Where the symbols take the items:
CM: ve>GL, li>CF, po>CD, ni>GP, se>BS
NC: ve>DC, li>ZP, po>FL, ni>FD, se>ZC
LL: ve>JD, li>PZ, po>QS, ni>ZC, se>JP
BR: ve>MH, li>MP, po>BH, ni>BS, se>GR
MD: ve>MS, li>JN, po>MC, ni>ZN, se>BG
JN: ve>BG, li>MC, po>HQ, ni>LB, se>MD
TJ: ve>BH, li>RN, po>GF, ni>DN, se>GM
BT: ve>LS, li>HR, po>PH, ni>QP, se>NZ
FS: ve>MR, li>PF, po>GP, ni>BG, se>PQ
LS: ve>JL, li>NZ, po>BT, ni>RN, se>TR
NH: ve>QP, li>JL, po>TR, ni>BH, se>ZH
JH: ve>MQ, li>QN, po>CQ, ni>NG, se>NQ
ZL: ve>LC, li>ML, po>FZ, ni>DL, se>FD
DR: ve>GP, li>CN, po>DD, ni>HQ, se>TM
LP: ve>NG, li>MN, po>HD, ni>HR, se>HS
ZP: ve>ZC, li>FL, po>QQ, ni>ZL, se>NC
BS: ve>DD, li>CM, po>CF, ni>PF, se>GL
PH: ve>BT, li>NM, po>PC, ni>NH, se>HR
GN: ve>DL, li>MG, po>CZ, ni>CQ, se>DT
BG: ve>RZ, li>MD, po>JN, ni>JZ, se>MS
MG: ve>DT, li>CZ, po>LC, ni>DJ, se>GN
LB: ve>JZ, li>SZ, po>ZB, ni>LL, se>ZN
MH: ve>CD, li>GR, po>BR, ni>DD, se>DN
MP: ve>GR, li>BH, po>GM, ni>CM, se>BR
DL: ve>LJ, li>DT, po>GN, ni>JH, se>NT
HD: ve>LP, li>MQ, po>NQ, ni>NM, se>MN
FD: ve>CZ, li>ZL, po>ML, ni>NT, se>LC
CQ: ve>JH, li>DJ, po>SC, ni>LP, se>QN
QS: ve>LL, li>FC, po>JF, ni>ZP, se>PZ
MR: ve>MC, li>PQ, po>FS, ni>RZ, se>HQ
GL: ve>CN, li>BS, po>CM, ni>FS, se>DD
RN: ve>GM, li>GF, po>QP, ni>MH, se>TJ
LC: ve>MG, li>FD, po>ZL, ni>LJ, se>CZ
QP: ve>RN, li>ZH, po>NH, ni>BR, se>GF
NG: ve>PC, li>HS, po>LP, ni>NZ, se>QB
MS: ve>ZB, li>BG, po>MD, ni>JF, se>RZ
CF: ve>BS, li>CD, po>DN, ni>TM, se>CM
MC: ve>MD, li>HQ, po>MR, ni>SZ, se>JN
GM: ve>MP, li>TJ, po>RN, ni>CD, se>BH
CZ: ve>GN, li>LC, po>FD, ni>SC, se>MG
NZ: ve>TR, li>BT, po>HR, ni>GF, se>LS
GP: ve>FS, li>TM, po>DR, ni>JN, se>PF
DN: ve>CF, li>MH, po>GR, ni>CN, se>CD
ZF: ve>ML, li>DC, po>ZC, ni>MG, se>FZ
HR: ve>NZ, li>PH, po>NM, ni>ZH, se>BT
BH: ve>BR, li>GM, po>TJ, ni>CF, se>MP
FC: ve>PZ, li>JF, po>JZ, ni>FL, se>QS
PQ: ve>HQ, li>FS, po>PF, ni>MS, se>MR
ZN: ve>JF, li>LB, po>SZ, ni>JP, se>JZ
MN: ve>HS, li>HD, po>MQ, ni>PH, se>LP
CN: ve>TM, li>DD, po>GL, ni>MR, se>DR
TR: ve>NH, li>LS, po>NZ, ni>TJ, se>JL
PZ: ve>JP, li>QS, po>FC, ni>NC, se>LL
FL: ve>NC, li>QQ, po>JD, ni>ML, se>ZP
PC: ve>PH, li>QB, po>NG, ni>TR, se>NM
QQ: ve>ZP, li>JD, po>JP, ni>FZ, se>FL
QN: ve>NQ, li>CQ, po>DJ, ni>HS, se>JH
JL: ve>ZH, li>TR, po>LS, ni>GM, se>NH
JP: ve>QQ, li>LL, po>PZ, ni>DC, se>JD
TM: ve>PF, li>DR, po>CN, ni>MC, se>GP
ZC: ve>ZF, li>NC, po>ZP, ni>LC, se>DC
PF: ve>PQ, li>GP, po>TM, ni>MD, se>FS
GR: ve>DN, li>BR, po>MP, ni>GL, se>MH
NQ: ve>HD, li>JH, po>QN, ni>QB, se>MQ
DT: ve>NT, li>GN, po>MG, ni>QN, se>DL
DC: ve>FZ, li>ZC, po>NC, ni>CZ, se>ZF
LJ: ve>DJ, li>NT, po>DL, ni>MQ, se>SC
ML: ve>FD, li>FZ, po>ZF, ni>DT, se>ZL
GF: ve>TJ, li>QP, po>ZH, ni>GR, se>RN
CD: ve>CM, li>DN, po>MH, ni>DR, se>CF
RZ: ve>SZ, li>MS, po>BG, ni>FC, se>ZB
DD: ve>DR, li>GL, po>BS, ni>PQ, se>CN
NM: ve>HR, li>PC, po>QB, ni>JL, se>PH
MQ: ve>MN, li>NQ, po>JH, ni>PC, se>HD
QB: ve>NM, li>NG, po>HS, ni>LS, se>PC
JF: ve>QS, li>JZ, po>ZN, ni>QQ, se>FC
HS: ve>QB, li>LP, po>MN, ni>BT, se>NG
HQ: ve>JN, li>MR, po>PQ, ni>ZB, se>MC
SZ: ve>ZN, li>ZB, po>RZ, ni>PZ, se>LB
JD: ve>FL, li>JP, po>LL, ni>ZF, se>QQ
FZ: ve>ZL, li>ZF, po>DC, ni>GN, se>ML
JZ: ve>FC, li>ZN, po>LB, ni>JD, se>JF
ZH: ve>GF, li>NH, po>JL, ni>MP, se>QP
DJ: ve>QN, li>SC, po>LJ, ni>MN, se>CQ
SC: ve>CQ, li>LJ, po>NT, ni>HD, se>DJ
ZB: ve>LB, li>RZ, po>MS, ni>QS, se>SZ
NT: ve>SC, li>DL, po>DT, ni>NQ, se>LJ

The rows follow the links: the fewer symbols apart two items are, the more alike their rows tend to be.

Named rows; a name shown again gets a slightly different row:
DT: 47 -47 -40 73 -27 37 -1 52 -35 -17 25 6 42 22 -28 17 -63 6 4 -37 -37 -38 19 -29 17 -5 -56 -34 -16 -57 -15 -26 -49 -45 8 -1 -55 44 31 1 -35 -7 66 22 -10 -35 -21
GL: -38 78 17 -25 -34 23 28 -54 -43 -3 10 19 -30 -2 -8 1 -22 31 -59 -40 51 70 13 -9 7 65 73 15 36 0 47 41 -17 -10 30 -10 15 -49 -28 -43 51 -26 -34 21 -38 36 20
FL: 10 -106 38 -26 81 -7 -32 -32 22 -2 -33 1 -10 1 -53 6 -20 5 65 -65 -41 13 -11 56 48 -32 -24 -17 -9 -50 16 -34 5 -32 -67 39 -29 -27 -4 1 -30 26 8 -8 22 -35 -2
MQ: 29 15 20 47 -84 -7 13 58 -33 8 2 -80 62 5 18 -37 -22 -46 -34 23 1 -65 17 11 -35 -38 -19 32 -20 11 -10 13 -8 18 22 -40 29 32 -32 -29 -17 -49 53 68 -30 -16 -10
FC: -31 -49 18 -27 71 -29 -29 2 80 -19 -26 22 -30 19 25 -25 42 3 -5 60 -43 33 -14 44 13 15 -73 -23 -16 13 -30 -11 45 -45 -52 14 35 -16 24 34 11 -35 -62 -46 24 -4 53
JH: 32 1 12 45 -72 -1 10 61 -59 3 6 -76 61 -14 -4 -34 -33 -40 -23 -6 4 -65 22 7 -14 -49 -18 28 -1 -11 -3 17 -9 7 19 -25 11 14 -49 -27 -40 -55 55 79 -35 -13 -16
MP: -31 76 -46 -2 24 27 -21 -55 6 -24 -15 79 -70 31 -5 72 4 25 -2 26 0 40 4 -52 -17 0 44 -19 -19 22 -35 26 -3 32 4 -56 -19 -3 73 -2 34 57 3 -52 -22 22 20
GR: -22 72 -43 -4 20 32 -20 -61 -16 -32 -20 78 -75 31 -23 82 -9 39 5 -13 10 41 15 -54 -1 -13 62 -28 0 -5 -23 41 2 30 11 -38 -30 -29 56 -17 26 41 -9 -36 -21 29 10
TJ: -50 85 -23 -18 25 26 -31 -38 13 -2 -8 59 -45 10 -4 47 11 14 -10 61 -2 34 -7 -32 -45 11 33 20 -36 58 -31 10 7 37 -6 -67 4 24 64 15 40 71 23 -34 -36 28 35
BH: -33 75 -40 -4 22 32 -22 -44 11 -17 -15 79 -65 24 -6 66 9 23 -5 37 0 37 6 -44 -27 6 39 -8 -30 35 -34 21 5 29 1 -59 -10 3 75 8 37 63 7 -51 -27 26 27
TR: -13 36 9 -33 15 -19 -14 -13 -11 39 -9 -33 11 -56 -13 3 31 -32 51 27 31 -34 -6 3 -50 -70 70 70 -1 52 7 -4 9 93 2 -31 11 15 -37 13 -23 85 44 10 1 16 -20
NT: 62 -40 -36 74 -38 27 7 55 -48 -17 22 -12 45 6 -33 11 -58 -6 13 -43 -22 -57 24 -29 19 -41 -50 -27 -3 -62 -11 -6 -39 -26 7 6 -51 26 1 -5 -51 -19 60 39 -11 -22 -29
DJ: 50 -23 -16 61 -53 13 8 53 -69 -5 18 -50 55 -12 -28 -12 -44 -18 8 -40 0 -58 24 -12 3 -61 -26 1 10 -45 1 12 -18 -9 16 -1 -24 11 -47 -22 -55 -46 63 69 -25 -15 -27
BS: -35 77 9 -27 -27 26 19 -58 -46 -9 1 22 -35 -4 -23 12 -20 32 -43 -45 54 65 17 -18 15 44 76 15 42 -7 45 46 -9 -4 28 -16 9 -54 -24 -44 47 -17 -34 20 -39 36 20
BR: -27 73 -41 -3 21 30 -22 -59 -1 -27 -22 82 -72 34 -18 75 -6 33 4 4 7 37 7 -53 -9 -6 51 -24 -15 7 -27 30 1 25 6 -49 -28 -13 69 -9 30 48 -4 -45 -21 25 15
RZ: -18 -21 0 -39 35 -37 5 10 14 -10 15 -14 -1 -63 14 -57 61 1 7 20 31 16 -7 11 15 -5 -31 -1 66 2 27 16 44 -24 -2 68 26 -62 -86 24 -20 -63 -89 -9 24 38 14
HQ: 22 -2 -42 -4 -6 -22 45 1 20 -13 26 25 -23 7 54 0 46 30 -10 -12 28 6 4 -32 30 53 -2 -54 58 -16 12 17 10 -20 38 84 -13 -33 -3 12 12 -60 -111 -46 60 20 -32
JF: -42 -39 17 -35 66 -23 -32 6 76 -21 -15 15 -21 4 27 -33 48 5 -14 66 -29 34 -19 38 9 19 -74 -21 -4 20 -24 -13 49 -47 -52 17 47 -18 7 33 13 -40 -69 -40 17 5 58
JZ: -38 -31 23 -39 60 -33 -24 10 69 -12 -4 3 -18 -10 28 -44 53 -1 -15 65 -24 38 -18 35 3 16 -70 -9 6 25 -16 -3 49 -51 -44 20 50 -27 -16 32 13 -47 -73 -34 11 13 56
NG: 52 16 7 35 -70 -34 21 42 20 7 -27 -50 24 49 60 5 14 -42 -7 38 -17 -84 5 7 -45 -37 0 0 -47 42 -48 -1 2 68 30 -34 19 57 44 -19 2 -8 31 7 29 -28 -40
QN: 40 -5 7 51 -68 2 13 63 -64 -3 10 -71 65 -16 -15 -31 -37 -36 -14 -22 4 -61 19 -4 -5 -55 -22 20 6 -27 2 16 -16 3 15 -19 0 11 -58 -31 -47 -47 64 76 -32 -12 -19

Each walk starts at a row. The symbols on each line, taken left to right, move it on to the next item.
Each answer is a row, close to the row of the item it stands for.
start 44 20 15 41 -75 -27 22 49 14 14 -20 -62 38 43 57 -3 11 -45 -21 44 -20 -82 7 14 -47 -29 -7 7 -53 41 -44 -4 5 61 30 -36 25 60 36 -21 4 -23 39 22 15 -27 -30
li ni ve se
4 24 7 -24 10 -25 -9 -10 -15 36 -14 -37 8 -46 -7 5 37 -36 62 14 27 -50 -4 2 -51 -79 74 53 0 46 1 0 14 101 5 -18 -4 13 -37 2 -24 79 40 10 15 9 -32
se po ni po se se
-53 80 -7 -28 21 15 -29 -26 8 23 -6 33 -27 -14 -6 21 19 -7 2 75 11 25 -12 -17 -55 3 49 51 -33 72 -19 -2 8 52 -3 -70 17 30 29 20 29 87 32 -22 -34 23 34
start -16 -24 -17 -35 28 -39 9 8 14 -10 22 -13 -1 -57 21 -46 65 7 10 7 34 12 2 -1 21 -7 -27 -11 72 -11 27 14 42 -18 2 82 18 -63 -87 23 -28 -63 -90 -12 33 36 -1
ni se ve se li se li
-10 -71 16 -27 78 -26 -39 -10 78 -20 -31 32 -36 36 12 2 30 10 19 27 -55 28 -19 41 29 1 -68 -45 -25 -6 -31 -21 35 -43 -58 26 8 -19 42 22 5 -13 -48 -57 36 -16 34
ve ve li po li se
-4 -85 18 -20 85 -22 -34 -17 75 -24 -40 28 -44 37 0 12 25 9 32 11 -53 23 -17 42 32 -9 -62 -41 -23 -24 -25 -23 32 -38 -58 28 -2 -22 43 19 -3 -12 -43 -52 34 -21 22
start 53 5 1 27 -47 -35 19 21 19 15 -31 -39 9 41 55 23 29 -37 27 27 -13 -89 1 4 -38 -56 24 -2 -39 35 -45 -5 10 91 27 -12 -3 47 42 -14 -15 17 24 -7 42 -28 -56
ve ni li se po li ve
-27 44 11 -38 17 -9 -22 -16 -7 39 -5 -18 5 -61 -12 -1 32 -28 47 33 28 -21 -13 3 -58 -54 67 66 -5 59 4 -2 15 92 -1 -39 17 16 -32 14 -11 88 46 8 -9 19 -6
li se li po se se po li
32 7 -2 -9 -5 -33 2 -5 0 34 -21 -39 5 -22 11 16 37 -38 68 0 18 -71 -2 -3 -42 -91 64 30 -2 33 -18 -2 14 111 10 -7 -7 15 -14 -6 -38 61 37 3 41 -6 -61
start 5 -109 48 -22 75 -1 -29 -30 9 6 -25 -8 6 -7 -64 -4 -28 2 60 -68 -33 20 -15 56 49 -33 -22 -6 -3 -52 25 -35 -2 -34 -62 33 -32 -26 -12 4 -31 28 20 8 16 -31 -5
ve ni ni li se
58 -42 -36 72 -42 23 4 51 -56 -18 18 -25 46 4 -31 3 -56 -11 10 -48 -15 -59 25 -30 20 -54 -42 -17 1 -57 -6 -3 -32 -18 10 7 -44 17 -18 -16 -55 -26 58 44 -16 -25 -33
se ni ni li se ve ve
20 15 5 -18 0 -26 -8 -10 -3 31 -21 -40 8 -36 1 11 37 -34 64 9 25 -65 -4 7 -47 -89 73 46 -5 39 -1 2 16 110 8 -10 -6 16 -30 0 -32 73 39 4 26 8 -50
start 50 2 -4 12 -27 -39 7 9 17 25 -26 -43 3 14 36 22 37 -38 56 9 5 -86 1 -1 -36 -83 50 6 -21 26 -29 -4 11 108 18 -8 -13 33 17 -9 -25 41 29 -8 49 -13 -64
ni se po ni ni
-22 71 -22 -15 -6 33 2 -75 -44 -25 -11 58 -64 5 -35 56 -17 39 -5 -50 40 48 20 -39 12 2 85 -12 29 -21 18 57 -2 16 18 -23 -23 -56 4 -38 23 11 -18 -4 -35 37 4
ni ni ve se li
15 -17 -34 -12 11 -30 32 2 16 -15 24 14 -15 -24 39 -21 58 20 7 -18 35 4 1 -25 27 15 -9 -43 73 -24 22 18 22 -16 27 96 -2 -53 -44 16 -8 -59 -105 -36 59 26 -27
start 18 -11 -40 -9 1 -27 39 6 19 -15 25 20 -20 -8 46 -9 56 29 -3 -13 32 5 3 -29 28 30 -6 -53 65 -26 17 18 19 -22 30 91 -7 -44 -23 15 1 -59 -109 -47 66 23 -31
ni se se ve po li
-43 -25 16 -41 50 -34 -17 14 45 -2 3 -12 -5 -43 21 -60 59 2 -15 62 2 35 -14 30 5 15 -58 6 34 23 3 5 57 -45 -30 38 54 -41 -53 32 1 -56 -81 -22 4 26 47
ni se se li po ve
2 -95 22 -19 88 -21 -37 -25 64 -22 -39 27 -35 36 -11 19 15 7 46 -11 -51 18 -14 47 40 -24 -50 -46 -17 -28 -19 -23 25 -41 -62 30 -17 -24 37 9 -9 -5 -33 -48 38 -30 15
start 10 24 -37 -2 -28 -10 50 -3 26 -12 21 37 -26 29 68 0 33 39 -40 -3 22 21 4 -33 25 85 -3 -49 39 -5 12 12 -1 -28 47 64 2 -14 22 12 48 -53 -102 -47 55 17 -18
li se po po ni po
15 9 -39 -4 -20 -17 49 -2 25 -16 23 30 -25 21 62 0 43 35 -28 -8 27 15 0 -31 28 66 -4 -53 49 -14 9 16 3 -22 46 74 -5 -24 8 13 30 -58 -106 -50 57 18 -29
se ve ni ve po se
-40 -27 23 -41 54 -33 -22 16 56 -10 -6 -2 -6 -23 27 -55 57 0 -17 71 -10 35 -17 39 1 16 -64 1 17 25 -1 -1 53 -42 -38 27 58 -35 -34 34 2 -51 -77 -21 6 24 52
start 33 19 23 42 -90 -16 21 66 -22 8 -2 -75 54 19 33 -33 -11 -48 -38 35 -8 -61 9 16 -35 -31 -17 29 -33 27 -23 7 -3 34 28 -46 37 45 -16 -26 -9 -50 48 57 -24 -18 -8
ni ve ni li
-40 62 10 -40 20 -5 -26 -22 -5 35 -8 -13 -2 -50 -12 -3 25 -25 24 51 27 -7 -16 -4 -63 -42 64 71 -14 71 4 2 15 81 -2 -51 23 20 -16 17 -2 93 45 1 -21 28 8
po po ve ni po se ni
-20 68 -36 -5 12 34 -13 -71 -28 -27 -21 71 -77 28 -30 81 -13 38 7 -31 21 45 17 -50 7 -10 71 -25 7 -10 -10 45 -4 30 12 -31 -32 -40 38 -26 23 29 -15 -26 -25 34 3
start -53 74 -1 -35 22 8 -30 -22 3 25 -3 17 -18 -32 -8 10 22 -13 8 63 17 16 -14 -9 -60 -8 50 64 -25 75 -6 2 12 60 -5 -67 27 28 15 22 20 91 45 -10 -35 29 25
po ni se ni se ve
-39 77 17 -24 -38 19 33 -46 -34 3 11 13 -27 4 5 -4 -15 28 -70 -26 43 69 7 -8 9 86 61 12 33 5 45 32 -16 -18 36 0 27 -35 -16 -29 59 -30 -38 12 -28 34 22
ve ve li po li se
-38 74 15 -24 -47 19 38 -42 -16 2 18 15 -25 12 17 -10 -10 34 -76 -15 49 66 6 -9 7 97 53 10 27 9 42 25 -12 -20 39 -1 30 -30 -9 -24 68 -36 -55 9 -25 26 24
